Below is a small trained network, with its code and all its weights. Each question gives an input and a target symbol and asks what happens when units are switched off, that is, made to give their printed mean instead of their output.

import numpy as np


def w(rows, s, z=0):
    codes = np.array(rows[::2]) - 128.0
    scale = np.full(codes.shape[1], s)
    scale[-1] = z or s
    return codes * scale


def norm(h):
    return h / np.sqrt((h * h).mean(-1, keepdims=True) + 1e-5)


def f(y):
    return np.maximum(y, 0)


def softmax(a):
    e = np.exp(a - a.max(-1, keepdims=True))
    return e / e.sum(-1, keepdims=True)


def log_softmax(a):
    a = a - a.max(-1, keepdims=True)
    return a - np.log(np.exp(a).sum(-1, keepdims=True))


def net(x, mask):
    ids = ['βγλξτφω'.index(c) for c in x.split()]
    T = len(ids)
    res = E[ids] + P[:T]
    u = 0
    for l in range(3):
        q, k, v = (norm(res) @ M[l].T for M in (Q, K, V))
        z = softmax(np.where(np.tri(T) > 0, q @ k.T / 2**0.5, -1e9)) @ v
        res = res + np.where(mask[u], z, O[l][:, -1]) @ O[l][:, :-1]
        u += 1
        y = f(norm(res) @ A[l][:, :-1].T + A[l][:, -1])
        res = res + np.where(mask[u : u + 4], y, B[l][:, -1]) @ B[l][:, :-1]
        u += 4
    return log_softmax(norm(res)[-1] @ U[:, :-1].T + U[:, -1])


Q, K, V, O, A, B = {}, {}, {}, {}, {}, {}
E = w([
[72,83,132,112,126,3,205,104,87,58,131,61],'β',
[70,161,152,145,95,171,90,152,91,137,152,196],'γ',
[155,170,92,173,97,80,85,123,176,86,209,127],'λ',
[141,143,81,206,79,46,101,145,97,149,119,105],'ξ',
[47,129,55,129,82,165,123,100,148,131,85,60],'τ',
[124,98,227,110,46,80,173,186,141,132,125,144],'φ',
[174,59,114,167,128,157,166,83,137,75,50,139],'ω',
],0.018)
P = w([
[236,112,122,187,114,177,150,96,40,194,254,149],'0',
[127,64,201,163,87,200,84,51,119,61,81,229],'1',
[95,101,108,193,195,99,146,209,125,169,120,161],'2',
[165,101,152,68,69,102,196,62,59,34,78,122],'3',
[130,157,114,162,225,108,135,220,142,157,119,155],'4',
[183,120,166,76,126,96,84,112,76,41,84,64],'5',
[115,134,182,186,173,150,171,157,76,153,153,102],'6',
[130,58,200,33,66,137,65,171,133,126,61,78],'7',
[116,130,151,168,227,121,137,186,99,170,216,160],'8',
],0.0093)
Q[0] = w([
[150,3,183,11,102,157,158,13,150,116,193,82],'L0H0',
[35,159,107,217,126,177,99,199,139,99,247,61],'L0H0',
],0.0044)
K[0] = w([
[78,95,168,244,103,87,98,39,143,118,192,123],'L0H0',
[159,34,171,141,111,111,48,105,190,142,119,2],'L0H0',
],0.0049)
V[0] = w([
[102,254,185,149,58,58,78,167,172,84,217,17],'L0H0',
[129,55,84,54,75,155,143,112,227,185,207,74],'L0H0',
],0.0044)
O[0] = w([
[93,205,37,83,43,27,217,169,187,167,167,109,179],'L0H0',
[202,176,92,255,24,100,142,88,151,60,95,200,1],'L0H0',
],0.0091,0.0033)
A[0] = w([
[147,113,200,153,98,113,167,145,205,147,150,200,91],'L0N0',
[142,87,86,108,98,150,132,60,132,68,3,131,124],'L0N1',
[69,110,180,128,195,113,144,107,156,11,153,129,3],'L0N2',
[192,94,125,188,209,171,196,197,65,141,188,109,49],'L0N3',
],0.0065,0.0022)
B[0] = w([
[37,117,206,185,122,111,195,166,143,2,33,19,163],'L0N0',
[149,113,118,85,188,111,126,239,102,160,184,22,239],'L0N1',
[146,101,87,185,111,147,32,105,148,153,107,175,215],'L0N2',
[90,111,204,59,151,35,179,24,251,163,107,180,255],'L0N3',
],0.0082,0.0033)
Q[1] = w([
[14,148,102,134,147,85,114,167,117,90,74,173],'L1H0',
[30,177,24,82,3,79,159,119,159,169,211,98],'L1H0',
],0.0048)
K[1] = w([
[43,137,132,122,139,226,114,176,129,199,125,62],'L1H0',
[58,255,134,102,73,131,134,109,180,122,172,101],'L1H0',
],0.006)
V[1] = w([
[72,168,238,100,3,222,117,182,25,149,148,209],'L1H0',
[205,145,76,159,198,64,98,157,114,27,222,253],'L1H0',
],0.0041)
O[1] = w([
[55,102,186,55,96,93,58,167,2,106,137,74,5],'L1H0',
[127,80,229,26,127,97,171,139,216,193,193,185,55],'L1H0',
],0.0063,0.0015)
A[1] = w([
[166,158,167,65,32,181,34,104,115,49,126,41,167],'L1N0',
[213,1,196,53,147,120,154,182,86,105,58,54,38],'L1N1',
[202,144,139,29,113,85,91,162,60,60,160,113,102],'L1N2',
[154,169,99,41,48,115,96,101,119,171,44,138,254],'L1N3',
],0.0054,0.0024)
B[1] = w([
[140,104,155,1,41,90,199,42,70,216,135,201,200],'L1N0',
[192,168,157,114,123,180,44,222,119,157,80,155,254],'L1N1',
[101,89,150,124,29,247,13,65,183,154,119,181,202],'L1N2',
[100,65,126,155,127,109,69,106,167,96,56,95,199],'L1N3',
],0.0084,0.0046)
Q[2] = w([
[130,196,167,133,125,135,195,106,157,79,209,254],'L2H0',
[104,167,133,102,245,4,136,247,81,190,155,101],'L2H0',
],0.0054)
K[2] = w([
[82,125,130,181,73,88,189,115,23,154,92,47],'L2H0',
[113,204,253,113,170,119,172,168,195,203,72,68],'L2H0',
],0.0053)
V[2] = w([
[209,161,204,50,98,159,173,199,191,95,179,191],'L2H0',
[57,183,76,162,182,123,104,40,52,44,233,253],'L2H0',
],0.0047)
O[2] = w([
[250,162,154,97,99,99,73,133,82,2,188,97,72],'L2H0',
[74,137,40,12,52,65,163,127,168,135,60,228,2],'L2H0',
],0.0097,0.0049)
A[2] = w([
[74,149,90,103,206,100,137,213,179,198,163,135,63],'L2N0',
[67,101,182,133,75,111,153,154,33,210,147,48,83],'L2N1',
[200,90,142,19,76,85,166,127,174,113,77,75,252],'L2N2',
[3,168,86,238,83,128,172,140,129,113,204,95,110],'L2N3',
],0.0066,0.0021)
B[2] = w([
[183,211,82,8,159,143,226,123,48,61,172,132,189],'L2N0',
[222,207,116,58,225,187,197,92,53,88,167,180,255],'L2N1',
[38,99,214,254,71,88,81,111,250,164,187,216,179],'L2N2',
[181,213,78,89,141,102,75,50,109,33,46,106,215],'L2N3',
],0.0069,0.0089)
U = w([
[66,79,143,160,63,83,140,81,253,115,142,140,254],'β',
[86,98,154,34,78,107,64,98,109,176,141,180,75],'γ',
[147,134,124,127,64,125,182,216,173,57,191,214,166],'λ',
[167,191,114,48,173,93,210,168,131,228,223,128,71],'ξ',
[91,165,69,177,110,134,97,83,160,77,24,127,78],'τ',
[192,151,175,159,100,142,73,220,120,68,178,77,71],'φ',
[94,69,179,192,254,174,140,65,206,150,182,142,75],'ω',
],0.0076,0.0028)

Each question gives the input, a string of symbols that net reads in full, and the target symbol t.
The units are the heads (2 rows each of Q, K, V and O) and the neurons (one row each of A and B). Each row of codes is followed by its name. A weight is (code - 128) times the scale printed after its matrix; where a second scale follows, it is the last column's (O, A, B and U).
mask holds one flag per unit, layer by layer, with each layer's heads first. A switched-off unit (its flag False) gives its mean, the last column of its rows in O or B, instead of its output. The means were averaged over made-up inputs and are rounded, as every weight is.
A unit's drop is (log p(t) with every unit on - log p(t) with that unit switched off) / (log p(t) with every unit on - log p(t) with every unit switched off).
The circuit of an input: a set's keep is (log p(t) with only the set's units on - log p(t) with every unit switched off) / (log p(t) with every unit on - log p(t) with every unit switched off). Starting from the 12 units with the biggest drops (on a tie, the unit counted first), units are removed one at a time, each time the one whose removal leaves the highest keep (on an exact tie, the one counted first), for as long as the keep stays at least 0.8.
units of the circuit, in order: the units of the circuit, biggest drop first
k most important neurons: the k neurons with the biggest drops, biggest first
top k neurons in layer l: the k neurons of layer l with the biggest drops, biggest first
input ξ ω ω φ, target φ: units of the circuit, in order => L1N1, L2H0
input ξ γ φ τ, target γ: top 2 neurons in layer 0 => L0N0, L0N1
input γ ξ ξ β β ξ τ, target τ: units of the circuit, in order => L1H0
input β ω ξ β, target φ: units of the circuit, in order => L0N1, L1N1, L2H0
input γ ω ξ ξ, target φ: units of the circuit, in order => L0N1, L2H0
input λ γ ξ ξ, target γ: units of the circuit, in order => L1H0, L1N2
input γ φ ξ γ ξ ω λ, target ω: units of the circuit, in order => L0H0, L0N3
input β ξ ξ τ τ ξ β, target τ: top 2 neurons in layer 0 => L0N2, L0N1
input λ τ γ, target τ: units of the circuit, in order => L0N1, L1H0, L2N3
input γ ξ ω ξ, target φ: units of the circuit, in order => L0N1, L1N1, L2H0
input ξ ξ γ λ λ γ λ ξ τ, target τ: units of the circuit, in order => L2N3, L1H0
input ξ ξ ξ ξ β ω, target φ: units of the circuit, in order => L0N1, L1N1
input τ ξ β ξ β ξ β τ, target ξ: units of the circuit, in order => L0N1, L2N1
input β ω λ τ, target β: 3 most important neurons => L2N2, L0N1, L1N3
input ξ β ξ λ γ β, target γ: 2 most important neurons => L0N3, L1N1
input ξ λ ξ τ γ, target τ: top 2 neurons in layer 0 => L0N1, L0N0
input β λ φ ξ γ, target φ: top neuron in layer 1 => L1N0
input γ ξ γ β τ β ξ, target τ: 3 most important neurons => L2N3, L0N1, L1N0
input ξ γ τ ξ ξ, target τ: top 2 neurons in layer 1 => L1N0, L1N1
input β ω γ ω β, target ω: most important neuron => L0N1
input ξ β ξ ξ β ξ β β, target ω: top 2 neurons in layer 0 => L0N2, L0N1
